Below are the code and all the weights of a small trained network. Each question names an input and a class and asks about switching units off, where a switched-off unit gives its printed mean instead of its output.

import numpy as np


def w(rows, s, z=0):
    codes = np.array(rows[::2]) - 128.0
    scale = np.full(codes.shape[1], s)
    scale[-1] = z or s
    return codes * scale


def f(y):
    return y / 2 * (1 + np.tanh(0.7978845608 * (y + 0.044715 * y**3)))


def log_softmax(a):
    a = a - a.max(-1, keepdims=True)
    return a - np.log(np.exp(a).sum(-1, keepdims=True))


def net(x, mask):
    res = np.array(x, float).reshape(1, 3) / 4 @ E
    y = f(res @ A[0][:, :-1].T + A[0][:, -1])
    res = res + np.where(mask, y, B[0][:, -1]) @ B[0][:, :-1]
    return log_softmax(res[-1] @ U[:, :-1].T + U[:, -1])


A, B = {}, {}
E = w([
[216,85,95,109,51,123,15,107,122],'x0',
[161,156,138,198,165,1,152,145,98],'x1',
[89,174,198,75,102,94,43,186,62],'x2',
],0.0096)
A[0] = w([
[172,137,133,177,186,31,169,114,154,225],'n1',
[182,77,88,109,68,142,108,71,125,172],'n2',
[218,74,69,147,131,90,147,101,165,255],'n3',
[81,126,140,53,100,255,129,137,140,219],'n4',
[78,173,131,157,207,82,198,159,137,204],'n5',
[138,78,123,58,64,222,119,107,173,163],'n6',
[158,62,51,136,109,182,86,100,181,188],'n7',
[160,78,123,142,139,104,86,107,118,108],'n8',
[183,52,73,134,77,170,83,114,138,173],'n9',
[147,177,153,51,70,91,19,137,78,188],'n10',
[155,164,188,117,141,71,85,192,82,216],'n11',
[190,65,88,109,49,153,141,97,127,164],'n12',
[159,49,76,76,115,147,142,55,187,176],'n13',
],0.0087,0.0054)
B[0] = w([
[176,117,72,128,63,124,181,125,64,218],'n1',
[200,185,201,184,140,134,95,179,113,197],'n2',
[244,160,78,172,87,140,138,133,121,214],'n3',
[46,51,129,64,163,116,199,104,112,253],'n4',
[177,193,103,91,117,203,202,60,13,218],'n5',
[114,2,147,170,79,71,179,166,144,233],'n6',
[200,70,211,186,129,107,129,207,183,211],'n7',
[152,174,126,107,156,169,132,104,137,148],'n8',
[209,172,213,187,143,119,72,203,157,209],'n9',
[98,118,90,144,50,71,22,144,108,248],'n10',
[80,122,38,70,31,88,90,112,39,213],'n11',
[195,133,204,235,150,123,92,185,158,193],'n12',
[145,67,128,194,164,114,178,175,177,202],'n13',
],0.0076,0.012)
U = w([
[96,99,92,110,67,74,92,140,94,162],'0',
[147,215,124,146,107,115,51,142,140,85],'1',
[174,197,92,130,116,152,167,86,94,178],'2',
[186,135,149,200,142,124,113,184,157,109],'3',
[117,194,136,131,209,127,76,111,184,3],'4',
[115,94,171,139,173,125,124,159,167,84],'5',
[77,160,129,87,247,187,155,66,125,150],'6',
[102,75,90,123,177,144,165,114,175,135],'7',
],0.011,0.0039)

Each question gives the input, the list of numbers given to net, and the class t.
The units are the neurons (one row each of A and B). Each row of codes is followed by its name. A weight is (code - 128) times the scale printed after its matrix; where a second scale follows, it is the last column's (A, B and U).
mask holds one flag per neuron, in row order. A switched-off neuron (its flag False) gives its mean, the last column of its row in B, instead of its output. The means were averaged over made-up inputs and are rounded, as every weight is.
A unit's drop is (log p(t) with every unit on - log p(t) with that unit switched off) / (log p(t) with every unit on - log p(t) with every unit switched off).
The circuit of an input: a set's keep is (log p(t) with only the set's units on - log p(t) with every unit switched off) / (log p(t) with every unit on - log p(t) with every unit switched off). Starting from the 12 units with the biggest drops (on a tie, the unit counted first), units are removed one at a time, each time the one whose removal leaves the highest keep (on an exact tie, the one counted first), for as long as the keep stays at least 0.8.
circuit, biggest first: the units of the circuit, biggest drop first
k most important neurons: the k neurons with the biggest drops, biggest first
drop of u: that unit's drop, to one decimal
input [-8,0,-2], class 6: circuit, biggest first : n3; n10; n6
input [7,8,-1], class 1: most important neuron : n6
input [-6,-8,1], class 6: circuit, biggest first : n10; n4
input [8,6,0], class 1: 3 most important neurons : n6; n11; n10
input [-2,4,4], class 0: 2 most important neurons : n11; n3
input [-5,-8,2], class 7: 2 most important neurons : n6; n5
input [-3,-8,3], class 7: 2 most important neurons : n4; n11
input [-6,-8,4], class 7: 2 most important neurons : n6; n5
input [-4,7,-4], class 2: drop of n3 : 0.0
input [0,4,0], class 2: drop of n10 : 0.1
input [-5,-8,4], class 7: drop of n6 : 0.3
input [-3,6,7], class 0: drop of n11 : 0.4
